Each row is followed by its class number.
[-33 -20   9  -7  32 -17 -11 -53 -43 -21 -29 -11 -28  25  13 -13 -43 -31
 -73  17  21  16  -9   6   3 -43 -44  31  28  34  31 -35  63 -23  -2  43] => 2
[-10  -1  -3   8  -3 -22   9 -19   9 -11 -16   1   6   1  14 -19 -28 -30
  -2  23  21  34 -35 -49   0 -36 -13  -4  -6  24  -6  15  11   1  36  27] => 1
[-20   5 -19 -20 -18   8  -8  34 -35 -15 -27  81  -2  12 -51  14 -13 -15
 -18 -18 -17   3 -15  30  59  -4 -49  16 -17  52   0  81  -6 -17 -49  39] => 3
[-23 -17  11 -12 -25  -5 -50 -67  -5 -45   0 -45   5   6  55  11   7   2
  -2  15  21  34   8 -28  -1 -52   5  23  10  20  -9 -42  19  -8 -29 -16] => 2
[-47 -36  23  22   9 -28 -20  -8 -42  -7 -24 -29  21 -13 -29  -1  -6  -5
 -70  23   5 -25  -7  62  43 -25 -10 -35   7  18  -6 -29   7  -3 -39  13] => 7
[ 35  26  -7   3  -9  38  -6  37  21 -12  14 -16  36 -34  16  44   8  43
  20 -30 -30 -18 -10  -2 -35  38  18 -28 -24 -53 -10   7  23 -77 -48 -48] => 10
[  6  -3   4  14 -15 -12 -24 -51 -10 -45  24 -46   9  38  33   4  -7  -4
  -8  34  22  25 -39 -19   4 -16  -6   7  32  44 -10  -4  31   8  27  24] => 6
[-10   5  24  -7   3  23  -6 -31  39  -7  15 -17   7 -26  18   0 -39  -4
 -40 -39  -5  -8  11  17  -3  32  -2   8 -23 -24  14  19  24 -85 -29 -12] => 2
[  6 -17  -2  10   1 -38 -24 -48 -17 -22 -31 -38   1  16  46 -13  17  -6
 -11  67  26  67  -6  25  -1 -24 -12 -17  15  19 -22 -85   9  44  -5  60] => 1
[-10 -39  -5  -1  52   1  -9 -28  18 -25  48 -91 -14 -19  43  15  38   2
 -15  20  38 -32  18 -65 -18 -64  37  14  -7  15 -11 -28  14  18  80 -32] => 5
[ -6  19  -5 -11  -2 -11 -11 -45  -2 -15   7  11   0 -15  41 -13   0 -19
 -11  -8  24  54  -6 -11  -2   3  -5   5  -5  23  33 -29  12  -4  -5  17] => 0
[ 60   5   8 -12  20   7   6  32  12  34 -53   1 -56  26 -26  41  -4 -22
   2   4  -2  36  -1  38  20  14 -15 -34  -8 -30  62   5  20  40 -17  25] => 10
[  -2   -8  -11  -12  -51    2  -35    4   -9  -31  -67   30  -43   24
  -17   25    1    4   38    7   -4   15  -82  -33    6  -15  -10   14
   27   -1  -23   27   19  -17 -101   42] => 10
[ 12  20   0  26  55  -1  -6  31  36  27  -1 -30 -32 -52   1   4  13 -30
 -33 -33  30 -26 -10  31   1  53 -14   1 -18 -25   4  32  18 -43  -4  -3] => 8
[ -2  61  10 -15 -22  17 -20   0  -1  28 -26  15 -17  11 -21  30  -7  -3
 -41 -31 -35   0  15  12  51  -3 -37 -16  38  12  37  47  -6 -19 -67  23] => 7
[ -9  24 -11   6  25  -3  14   4  33  48 -39  27 -48 -21 -30 -21  16 -36
   6 -36  16   3  17 -20  21  -5  11  -5 -21   5  12   8 -12  37 -12   1] => 4
[ -2  18 -14 -11  26  20 -21 -13  -3   0 -48 -14 -16  -5   8  10  17 -13
 -17 -13  23  13 -14  22 -21 -12 -19  -4  14 -18  28  -9  67 -15   6  20] => 10
[-14   4 -26 -29  40  11  13   5 -23 -13   4  47 -14  15 -28  38 -11  12
 -18 -41   1   1  -9  -6   6 -24 -12  14  18  55  10  26  29  12   6  32] => 3
[-15 -16   0 -18 -21  24 -17   0  31 -34  28  -3  -8  -4  10   5  14  21
  20  -8  -3   6  10 -11  38 -37 -20   3  -7  36 -34   4  16  -5  -4  17] => 7
[ 26  -2  -4 -10 -40 -36  17  17 -45  15 -26  50 -13  44 -20   6 -66 -33
   0  -1 -14  -1 -54 -39  19  34 -29  -2  17  15  14  23  23 -10   1  38] => 5
[ 12  54 -42  12  96  27   4  -6  22   4   1   2  -3  14  15   3  10 -11
 -14   6  46   0  39 -45 -42 -36 -15   2 -16 -39  10   6  -6  19  48   9] => 1
[ 17 -39  -9  20   6 -23  -5  50 -13  -2 -28   3  28   2 -45  14 -45  24
 -33 -10 -17 -42   6  46  17  -1 -23   1   2 -15 -27  23 -14   8 -91  29] => 8
[ -2  -8 -21   1  18 -17   5 -52 -30  14 -31  21  19  31  -5   4 -14 -30
 -24  30  25  11 -15 -12 -13  -8  -6  18  16  -4  35 -13  25  62  19  -4] => 10
[ -9 -13  21 -10 -30 -20 -13 -18 -36  20  52 -64 -48  11  34   2 -11 -29
 -27 -13  12 -42 -13 -35 -17   1 -38  40  54   8 -36   6 -36 -20  48 -28] => 8
[-13  27 -10  13 -25 -21 -12 -62 -31 -12 -62 -12  10  40  33  -6  14 -48
 -35  53   9  55 -41  -2   0 -28 -41   3   3  22  14 -51  48  31  13  31] => 9
[ 15 -10 -25 -14  18  -2  -7   0 -25   5  22 -21  26   1  15  17  33  11
   9  19  33   2   9  -3 -30 -39  -9   7   9  12 -17  -7 -33  61  62  21] => 3
[-14  -1 -30 -19   4   3  55  11 -28  25  -4  24   4  11 -34  -9  -4 -38
  -8  -7  -8   6   9 -23  29  -9  34 -14 -33  37   1  64 -10  37  16 -23] => 4
[  2 -22  -2  15 -17 -22   1  11 -28 -36 -23  -4   8  18 -15  12 -25  -1
  10  37 -20 -11 -56 -42 -19 -37 -52  18  -8  18 -33   0  45 -51 -25  17] => 5
[-13  -6   8  -7  -2  28   8  17 -33 -17  -6 -37 -31  56   7  -8 -21   4
  13   1 -15 -18   9 -14  -4 -41   1 -12  25  13 -12 -11  11  24  33 -14] => 2
[-35  -3  -1  39  40 -10  22  -8  -1  12  22 -31  35 -24 -28   1   6 -15
 -28  15  20 -54  -8  -4  13  22  17 -19 -19   3 -54  22   2  20  13 -60] => 3
[ 10  -1   9 -11 -17  -4 -34  -9 -35   4 -32 -39 -29  47   2  33  23 -12
 -10  -4   2  16   0  29  22 -17  42 -15  23  -1  26  -9 -16  54  -6 -10] => 8
[ -8 -11  10 -17  26 -21 -28 -66  31   2   2 -67 -47 -20  37  28   6   6
 -25 -29  42 -17 -30 -45 -34  14  -1  23  39   5 -19 -15  34 -53  14  47] => 9
[-14  22  -2  -3   4  51  21   8  -4  24  31  28 -11  -5 -17  -7  23 -20
 -21 -46 -38 -21  16   0  49  29  34  25 -36  47  45  95 -26 -10  26 -25] => 2
[  6 -22   7  18  41 -10 -22  17 -45  14  24 -86 -32  -3  12   3  10  -9
 -16   9  33 -29  22  -8 -38 -43 -12  14  28   1   6 -27 -34  11  46   5] => 10
[ 21  22  -3  -5  10 -36  -8  -9  16  25   7  32 -44 -17 -14  27 -31 -29
 -25 -28  15  10   9 -17  37  23 -20  25  24  26  35  10   8   2 -43  16] => 4
[-34  -7  -3 -28  18  10 -14  35 -46 -35   0  11 -49  18  -8   2  24   4
  28 -22  14  35  18  17  27 -51  23   7  15  67   3  17   5   9  12   4] => 2
[ -4  27   9   5  -9  11 -20 -13 -25 -39 -31   3   8  67   1  -2 -29  19
  -6  11  -9   1  -9   7  10 -25 -72 -56  26  13 -15   3  19 -20 -17   4] => 6
[-21 -38  -9   3  -4 -20  55  -9  11  16 -34  43  32   5 -61 -54 -37 -32
   5  18  30 -14 -44 -28  43  23 -11 -34 -46  -8 -64  78  36  29  11  11] => 0
[-14   5  -6 -14 -14   7 -20  12  21 -16 -10 -32 -48 -32  17 -21  42  11
  42  -2  -1   1 -13 -33 -15 -50   8  37  24  45 -17  18  12 -35  11  13] => 4
[  7   3  -7  11  -2 -44  -3 -67 -51 -17   9  -7  10  30  37  -1  -1 -18
  -9  47  10  47 -17 -30   0  19  -5   6   6  42  -3 -57   0  32  -4  15] => 0
[  1   0 -23 -51  -5  -1  14 -13  23 -29 -42  -8 -53   2  28  42  44 -10
  35  21  28  77 -74 -21  -9 -14  20  -8  25  23   0   4  86  21 -30  13] => 9
[-20  15  14   9  -1  -3 -16 -49  -3  16 -45   8 -28  37  -6 -11 -24 -32
 -16  24  27 -36 -55 -35  32  47 -38 -39  16 -23   3  20  43 -24   2  -5] => 6
[-28  -6  -7  33  24 -18   2  48 -21  25 -42 -34 -27 -32 -23 -16  34 -39
 -16 -13  27 -31 -16   3  30  -9  23 -31   3   5 -37   6  15  37  28 -18] => 1
[ 25 -10  16 -17 -11  19 -23  50  -6 -39   3 -23 -59  12 -17   8 -23  44
  28  -8 -37 -14 -24   0 -11 -44 -67  44  43  41  12  30  45 -79 -11  83] => 0
[ 30  12 -30 -37  23   0   1  68  49  24 -14   1 -49 -46   6  23  -5 -12
  29 -39  23 -14  40 -89  23   0  20  26 -11  -3  17  93 -16 -33  -2  -2] => 6
[-24  13 -27  24  32  20   2  -4 -14 -31   0  37  44  15  -5 -10  31   1
 -12  29  14  35  26  40  38 -13  10 -39 -59  14   6 -22  -9  43 -28 -13] => 6
[-14  -1  24  -7 -24 -23  -1 -36  -1  26  13 -41 -11 -10  15 -13   5  -9
  -4 -12  -3  -9  -7 -61 -12 -32  17  15  22  29   0   3 -26 -15  61   4] => 5
[  4   5  -3   4 -15  -7 -57 -11  -8 -20  -3 -49 -14 -29  16  17  48   2
  18   0  26   3 -30 -72  -8 -46  26  56   9  28 -23  22  25 -48 -32  -3] => 3
[ 46   9 -23 -34  45  10   0 -22  21  51  54 -23 -10  -7  33  40 -10  21
 -11 -32   9 -13  59 -32   0  44  12  12  24   9  43  -7  -6  18  37  66] => 7
[  5 -16  38  -4 -22  -6 -31 -12  -5  -6 -11 -51 -29  17  15  26 -30  -3
 -50  -3  10 -12 -33  52 -28 -13  -9 -12  32 -72   8 -67   3 -25 -20   0] => 8
[ 17 -14   7 -25 -25 -23   4  28 -38  17 -31  23 -44  -4   3  -7  14 -36
  -8  32  10  68 -25  32  24 -21 -27   2  -4  24  28 -37  -3  25 -21  34] => 3
[ -2 -12  -8 -18  18 -10 -19   2 -39  22  14  -8  -4  26  -7  21 -38 -11
 -17 -40  28 -27  28  -1  32  15  -8 -33  28  26  20  20 -20  35  25  43] => 7
[  6 -16   4 -35 -14  11  -8 -56 -41 -29  16   0 -42  56  13  41 -17 -31
 -28   1   5  -2 -55  -4   3  13 -20  -6  12  18  28  -1  59 -25  42 -18] => 4
[-43 -22   9  -4 -62  -6   3  34  16 -52 -65  -9  16  -3 -25  -9  -1  16
  54  21 -17  19 -58  25   6 -36   3 -39  -5  15 -71  41   1 -20 -43  -6] => 6
[  8  21 -33 -20   8  15   3  40  39 -13 -20  28 -27 -20  -7  22  25  -1
  15 -40  21  21  -2  33   3  -9  -9 -39 -23 -16 -46  12 -34  24 -21  39] => 4
[  4 -17 -28  -7   6  24 -14  23  25 -32   6  15   5  -8  38 -13  30  13
  42   4  -3  32  26  -2  12 -36  13  24 -53  40  22 -14  -2  21  31  19] => 8
[  9  -4  -4   7 -14 -16 -27 -40  11 -18 -53  14  28  15  15 -11 -14  22
   5  37  -2  12 -26 -43  -6  -9  -1  16 -12   0  23 -10  29 -36 -57  36] => 9
[ -8  30  18  10 -24  13 -33 -15  -4 -15   2  11 -12   3 -35   5  12   4
  -9 -49 -15  -4 -31  31  67  44 -10  -8  14  50   3  65  55 -41 -38  22] => 0
[ 21 -16   1 -23   3 -12  -3   5  30  -2  11  15   3 -15 -14  11   2  29
  35 -17  14  17   6  -4   9  12  28  -6   1   3   1  26  13  -9 -43   4] => 5
[ 13  57  -4  36  17 -24  17  -4 -15  23  -2  34  15  11  15 -24 -10 -44
 -32  42  16  48  19  -9  -1 -14 -35  -2 -27 -14  35 -57 -33  23  37  -4] => 6
[-64   3   6   2   0 -23 -13 -18 -16   7  27  -6  18 -17   3 -24 -11   2
 -21 -48  53  16  19  34   9 -31   6 -25  39  28 -12 -63   1  41  30  33] => 9
[-12   2  10  22 -18 -28  -8  37 -31  -3 -55   3 -14  26 -25 -24 -39  -4
 -26  20   9   6 -15  28  -5 -47 -41 -12  23 -29 -18 -56 -14   4 -59  52] => 9
[  1 -14  23  21   5  10 -18  11  22 -37  16 -19  17  10 -17   1  -1   4
 -31  -4  -8 -18  26  74  34 -27 -42 -22 -20  10  -2   5   3  12  10 -22] => 5
[ 13 -20 -21 -19  53  -6  16 -41  -1  16 -34  40   0  31 -31  27 -20 -14
 -21 -38  27   3  -5 -22 -22  -2  -2  -8 -24 -13  11  36   6  21  23  24] => 1
[  6 -18   1  16 -22 -20  -6   6 -12 -11 -10  -1  19  16  -9   0  13 -18
  20  23  13  33   8  14   8 -30   8  -2 -31 -14 -36 -41   5  44  29 -24] => 1
[  5  45   3  41  11  15 -33  31  17 -14  -2 -20   6  -9  17  -2  38  22
   7  29 -26 -13  23   4   7 -34  -6  16 -10   1  13 -10 -28 -10 -11 -28] => 8
[ -2   1  21   8 -61   3  -1  13  61 -34   1   5 -10 -15 -26   5  -5   3
  37  -1 -20   6 -79   9  -3  -1 -15  24   1   0 -45  54  18 -48 -36  16] => 5
[ 15  13   6 -22  -9 -21  21  10 -58  33 -10  -7 -57  62 -32  75 -40 -52
 -37  -7 -19 -11 -11  -1  27  22 -41 -12  34  -1  -2  -5  15  27  23   5] => 7
[-15  26   9  10 -17   0  17  31  -4  34  -3  20  -7  -6 -40 -11 -17 -31
 -14  -8  -7 -35 -23 -21   6 -21 -53   1  -1 -12  -3  55 -26 -20  16   1] => 5
[-14 -19  -6  -7  23  -9  -7   0  44  -8 -48  11 -41 -25   9  -6   9  -8
   5  34  22  -2 -21 -59  24 -40 -17  -5 -11   3 -11  23  -4  -4 -12  19] => 1
[-11 -20 -28 -21  10  27  54  12  11  19 -24  46  -7  15 -41 -16   9 -26
  21   3   8   5 -20 -31  15  -5  59   5 -44 -11  -3  59  24  46  49 -21] => 10
[ -5 -32   4  -7 -35 -15 -35   7 -22 -15 -10 -15 -11 -18  15 -12  14  11
  -4  19  16  36  -6 -19  21 -80  11  38  20  26  -3 -24 -11  11 -63  54] => 2
[  0 -17  -2   0   4 -16 -22   0  -8 -20 -22 -64 -39  14  27  18  27 -10
   4  17  15  19  13  13   0 -27  25  -1  21  19  -7 -46 -15  50   7  -2] => 6
[-24 -15  31  -6 -21 -12 -49 -47   7 -15  13 -59 -17 -29  27  24  16   6
  -3 -21  32   0 -42  26  -6  21 -14 -22  31  13 -39 -28  13 -34 -33   7] => 3
[ 36 -11 -17 -22 -48 -22   1  26  15  -5 -75  11 -18  24  28  -3  20   5
 102  75   0  64 -28 -58 -28 -42  28  -3  -7 -30 -26 -45 -14  53  15  20] => 1
[-47  -2 -15   6  26 -14   0 -19 -25 -13 -21 -28  -8  19   1  -1  43 -38
 -45  -1  47  35   7  45  33 -58  51 -22  15  17 -23 -48  27 114  39 -29] => 8
[ -4  -8 -20 -14  23 -35   4 -10 -14 -32  -9  10 -58 -10  23  24  25 -32
 -16  15  39  25 -51 -51 -12 -36 -17  31   4  20 -32 -37  15  16  60  26] => 0
[  6  34 -34  -1 108  11  34  15  33  53 -18  18 -28 -11 -33  33  23 -30
 -48 -18  54 -26  44 -12 -17 -11 -19 -23 -41 -70  -1  29 -64  47  43   5] => 6
